Here is a tiny trained network, its code and every weight. The questions are about switching its units off for an input and a class, where a switched-off unit gives its printed mean instead of its output.

import numpy as np


def w(rows, s, z=0):
    codes = np.array(rows[::2]) - 128.0
    scale = np.full(codes.shape[1], s)
    scale[-1] = z or s
    return codes * scale


def norm(h):
    return h / np.sqrt((h * h).mean(-1, keepdims=True) + 1e-5)


def f(y):
    return np.maximum(y, 0)


def log_softmax(a):
    a = a - a.max(-1, keepdims=True)
    return a - np.log(np.exp(a).sum(-1, keepdims=True))


def net(x, mask):
    res = np.array(x, float).reshape(1, 2) / 4 @ E
    u = 0
    for l in range(4):
        y = f(norm(res) @ A[l][:, :-1].T + A[l][:, -1])
        res = res + np.where(mask[u : u + 8], y, B[l][:, -1]) @ B[l][:, :-1]
        u += 8
    return log_softmax(norm(res)[-1] @ U[:, :-1].T + U[:, -1])


A, B = {}, {}
E = w([
[143,3,180],'x0',
[126,132,30],'x1',
],0.0013)
A[0] = w([
[183,131,203,144],'L0N0',
[201,100,154,135],'L0N1',
[115,71,4,57],'L0N2',
[25,81,56,2],'L0N3',
[106,179,152,143],'L0N4',
[122,110,165,130],'L0N5',
[125,190,92,113],'L0N6',
[131,118,200,127],'L0N7',
],0.0036,0.0045)
B[0] = w([
[139,140,110,247],'L0N0',
[95,120,103,206],'L0N1',
[253,216,204,199],'L0N2',
[46,47,62,128],'L0N3',
[121,50,120,234],'L0N4',
[100,120,101,187],'L0N5',
[114,116,89,231],'L0N6',
[167,129,111,219],'L0N7',
],0.0051,0.0014)
A[1] = w([
[2,194,150,102],'L1N0',
[145,102,75,219],'L1N1',
[118,94,73,23],'L1N2',
[40,192,224,46],'L1N3',
[195,148,180,219],'L1N4',
[193,81,200,188],'L1N5',
[206,160,123,9],'L1N6',
[224,187,132,87],'L1N7',
],0.0052,0.0016)
B[1] = w([
[74,3,107,166],'L1N0',
[149,117,193,238],'L1N1',
[192,143,213,162],'L1N2',
[115,243,60,140],'L1N3',
[146,230,180,211],'L1N4',
[62,162,58,251],'L1N5',
[174,239,198,164],'L1N6',
[173,244,222,197],'L1N7',
],0.0047,0.003)
A[2] = w([
[177,131,136,153],'L2N0',
[100,215,51,46],'L2N1',
[30,195,160,115],'L2N2',
[114,16,110,60],'L2N3',
[173,74,38,3],'L2N4',
[67,209,130,94],'L2N5',
[64,3,49,171],'L2N6',
[90,58,161,127],'L2N7',
],0.004,0.0044)
B[2] = w([
[164,145,162,170],'L2N0',
[114,183,179,154],'L2N1',
[218,214,109,190],'L2N2',
[58,228,58,160],'L2N3',
[22,41,1,129],'L2N4',
[193,231,167,178],'L2N5',
[47,26,109,254],'L2N6',
[110,105,62,179],'L2N7',
],0.0051,0.0031)
A[3] = w([
[176,150,79,2],'L3N0',
[165,120,189,77],'L3N1',
[68,2,52,69],'L3N2',
[73,180,251,4],'L3N3',
[91,138,168,14],'L3N4',
[36,120,111,8],'L3N5',
[19,178,100,42],'L3N6',
[156,167,210,93],'L3N7',
],0.0037,0.0051)
B[3] = w([
[14,226,5,128],'L3N0',
[93,72,216,139],'L3N1',
[87,114,49,252],'L3N2',
[24,52,4,128],'L3N3',
[109,244,89,128],'L3N4',
[18,91,3,128],'L3N5',
[28,101,28,131],'L3N6',
[108,98,67,202],'L3N7',
],0.0053,0.0019)
U = w([
[236,239,169,251],'0',
[21,5,4,178],'1',
[246,57,253,43],'2',
],0.005,0.0024)

Each question gives the input, the list of numbers given to net, and the class t.
The units are the neurons (one row each of A and B). Each row of codes is followed by its name. A weight is (code - 128) times the scale printed after its matrix; where a second scale follows, it is the last column's (A, B and U).
mask holds one flag per neuron, layer by layer. A switched-off neuron (its flag False) gives its mean, the last column of its row in B, instead of its output. The means were averaged over made-up inputs and are rounded, as every weight is.
A unit's drop is (log p(t) with every unit on - log p(t) with that unit switched off) / (log p(t) with every unit on - log p(t) with every unit switched off).
k most important neurons: the k neurons with the biggest drops, biggest first
k most important neurons of layer l: the k neurons of layer l with the biggest drops, biggest first
drop of u: that unit's drop, to one decimal
input [-2,0], class 2: 2 most important neurons -> L1N2; L1N5
input [2,-2], class 2: most important neuron -> L0N0
input [-3,2], class 2: 2 most important neurons of layer 2 -> L2N6; L2N2
input [4,-2], class 1: 2 most important neurons of layer 0 -> L0N2; L0N1
input [-8,4], class 1: 3 most important neurons -> L0N2; L1N7; L1N4
input [3,1], class 2: 3 most important neurons of layer 0 -> L0N4; L0N2; L0N1
input [0,-2], class 2: 2 most important neurons -> L0N2; L0N5
input [-5,3], class 1: 2 most important neurons of layer 0 -> L0N2; L0N7
input [-7,2], class 1: 3 most important neurons of layer 1 -> L1N7; L1N4; L1N0
input [-7,1], class 1: 3 most important neurons -> L0N2; L1N7; L1N0
input [-3,3], class 2: 3 most important neurons of layer 2 -> L2N3; L2N2; L2N5
input [-2,-2], class 2: 2 most important neurons of layer 0 -> L0N2; L0N4
input [1,-1], class 2: 2 most important neurons -> L0N2; L0N1
input [-3,0], class 2: 2 most important neurons of layer 0 -> L0N4; L0N1
input [-2,3], class 2: most important neuron of layer 1 -> L1N5
input [7,-5], class 1: 3 most important neurons of layer 0 -> L0N2; L0N1; L0N5
input [5,6], class 0: drop of L0N2 -> 2.1
input [6,8], class 0: drop of L0N2 -> 1.7
input [-1,1], class 2: drop of L1N7 -> 0.1
input [2,0], class 2: drop of L0N2 -> 0.6
input [7,8], class 0: most important neuron of layer 0 -> L0N2
